Below is a small trained network, with its code and all its weights. Each question gives an input and a target symbol and asks what happens when units are switched off, that is, made to give their printed mean instead of their output.

import numpy as np


def w(rows, s, z=0):
    codes = np.array(rows[::2]) - 128.0
    scale = np.full(codes.shape[1], s)
    scale[-1] = z or s
    return codes * scale


def f(y):
    return np.maximum(y, 0)


def softmax(a):
    e = np.exp(a - a.max(-1, keepdims=True))
    return e / e.sum(-1, keepdims=True)


def log_softmax(a):
    a = a - a.max(-1, keepdims=True)
    return a - np.log(np.exp(a).sum(-1, keepdims=True))


def net(x, mask):
    ids = ['αβζλμξπψ'.index(c) for c in x.split()]
    T = len(ids)
    res = E[ids] + P[:T]
    r = res
    for j in range(3):
        rows = slice(4 * j, 4 * j + 4)
        q, k, v = (r @ M[0][rows].T for M in (Q, K, V))
        z = softmax(np.where(np.tri(T) > 0, q @ k.T / 4**0.5, -1e9)) @ v
        o = O[0][rows]
        res = res + np.where(mask[j], z, o[:, -1]) @ o[:, :-1]
    y = f(res @ A[0][:, :-1].T + A[0][:, -1])
    res = res + np.where(mask[3:7], y, B[0][:, -1]) @ B[0][:, :-1]
    return log_softmax(res[-1] @ U[:, :-1].T + U[:, -1])


Q, K, V, O, A, B = {}, {}, {}, {}, {}, {}
E = w([
[179,64,234],'α',
[149,93,248],'β',
[17,178,106],'ζ',
[70,143,147],'λ',
[87,121,147],'μ',
[18,168,65],'ξ',
[72,149,192],'π',
[83,121,106],'ψ',
],0.011)
P = w([
[62,58,138],'0',
[147,107,39],'1',
[87,168,200],'2',
[67,6,179],'3',
[141,166,152],'4',
[216,103,25],'5',
[123,199,121],'6',
[54,10,163],'7',
[119,206,108],'8',
],0.019)
Q[0] = w([
[177,3,101],'H0',
[156,107,148],'H0',
[147,249,166],'H0',
[39,22,99],'H0',
[151,139,83],'H1',
[20,159,234],'H1',
[127,169,155],'H1',
[152,94,153],'H1',
[178,165,175],'H2',
[96,164,237],'H2',
[191,215,191],'H2',
[55,106,138],'H2',
],0.012)
K[0] = w([
[212,222,90],'H0',
[121,87,129],'H0',
[33,92,140],'H0',
[248,119,65],'H0',
[67,100,46],'H1',
[212,236,68],'H1',
[99,201,201],'H1',
[144,158,71],'H1',
[17,54,205],'H2',
[59,164,200],'H2',
[63,92,191],'H2',
[110,106,79],'H2',
],0.013)
V[0] = w([
[155,247,91],'H0',
[161,171,177],'H0',
[177,136,91],'H0',
[149,80,55],'H0',
[163,76,79],'H1',
[146,24,72],'H1',
[177,92,230],'H1',
[193,164,168],'H1',
[110,78,127],'H2',
[110,139,182],'H2',
[175,155,88],'H2',
[53,107,112],'H2',
],0.015)
O[0] = w([
[217,84,133,4],'H0',
[113,104,120,38],'H0',
[112,126,206,88],'H0',
[116,138,165,181],'H0',
[135,222,158,113],'H1',
[138,207,223,137],'H1',
[2,138,148,72],'H1',
[111,144,41,57],'H1',
[190,162,109,161],'H2',
[107,154,66,114],'H2',
[182,84,97,99],'H2',
[97,134,188,200],'H2',
],0.0098,0.016)
A[0] = w([
[241,67,110,88],'N0',
[73,135,90,129],'N1',
[111,4,150,254],'N2',
[47,141,150,67],'N3',
],0.013,0.0064)
B[0] = w([
[184,174,99,185],'N0',
[153,86,192,233],'N1',
[12,74,1,179],'N2',
[161,193,111,255],'N3',
],0.014,0.02)
U = w([
[125,218,164,117],'α',
[49,216,60,104],'β',
[126,198,5,171],'ζ',
[92,111,125,255],'λ',
[127,79,216,201],'μ',
[251,171,129,62],'ξ',
[34,110,83,44],'π',
[196,98,254,94],'ψ',
],0.0091,0.0083)

Each question gives the input, a string of symbols that net reads in full, and the target symbol t.
The units are the heads (4 rows each of Q, K, V and O) and the neurons (one row each of A and B). Each row of codes is followed by its name. A weight is (code - 128) times the scale printed after its matrix; where a second scale follows, it is the last column's (O, A, B and U).
mask holds one flag per unit, heads first, then neurons. A switched-off unit (its flag False) gives its mean, the last column of its rows in O or B, instead of its output. The means were averaged over made-up inputs and are rounded, as every weight is.
A unit's drop is (log p(t) with every unit on - log p(t) with that unit switched off) / (log p(t) with every unit on - log p(t) with every unit switched off).
The circuit of an input: a set's keep is (log p(t) with only the set's units on - log p(t) with every unit switched off) / (log p(t) with every unit on - log p(t) with every unit switched off). Starting from all 7 units, units are removed one at a time, each time the one whose removal leaves the highest keep (on an exact tie, the one counted first), for as long as the keep stays at least 0.8.
units of the circuit, in order: the units of the circuit, biggest drop first
most important unit: the unit with the biggest drop
k most important neurons: the k neurons with the biggest drops, biggest first
which heads matter: for each layer, one digit per head in row order, 1 if its drop is at least 0.15 and else 0, layers parted by /
input ζ ζ μ π α λ, target π: units of the circuit, in order => H1, N2, H2, H0
input ξ α ζ ξ, target α: units of the circuit, in order => H1, N2
input μ ψ ψ ζ, target ψ: most important unit => H1
input ζ ξ ψ π, target ξ: 2 most important neurons => N0, N1
input α α λ μ ξ ξ ξ μ, target ξ: which heads matter => 011
input ζ ξ π ζ π, target β: which heads matter => 010
input ξ ξ μ α, target ξ: which heads matter => 010
input μ ξ ζ β, target ξ: units of the circuit, in order => H1, N0, H0
input ξ ξ ζ μ π ξ, target μ: which heads matter => 111
input ζ ζ μ π λ ξ ξ π, target ξ: which heads matter => 111
input ξ ζ ξ π π μ, target π: units of the circuit, in order => H1, N2, H2, H0
input ψ β λ α, target β: which heads matter => 010
input ξ ζ μ ξ, target ζ: which heads matter => 111
input β π α π, target π: units of the circuit, in order => N2
input ψ ξ β λ, target ξ: which heads matter => 110
input ζ α ζ ζ, target α: 2 most important neurons => N2, N1
input π λ β μ ψ ζ, target μ: 2 most important neurons => N3, N0
input ξ ξ ψ ξ ζ π ξ ψ, target π: 3 most important neurons => N2, N3, N1
input ξ ζ α ψ π λ, target ψ: units of the circuit, in order => H1, H0
input π ζ ξ π λ β, target π: units of the circuit, in order => H1, N2, H0, H2
input α ζ α ψ, target ζ: 3 most important neurons => N2, N0, N1
input μ β ξ ζ ξ α, target ζ: units of the circuit, in order => N1
input ζ ζ ζ λ ξ λ, target λ: 2 most important neurons => N2, N3
input β ζ ξ ζ ζ ζ μ β, target ζ: 2 most important neurons => N2, N0
input α ψ λ ξ μ π μ ζ, target π: 2 most important neurons => N2, N3
input ξ π ξ ξ ξ β λ ζ, target β: 2 most important neurons => N1, N2
input ζ ξ ξ ψ β ψ ζ ζ β, target β: units of the circuit, in order => H0
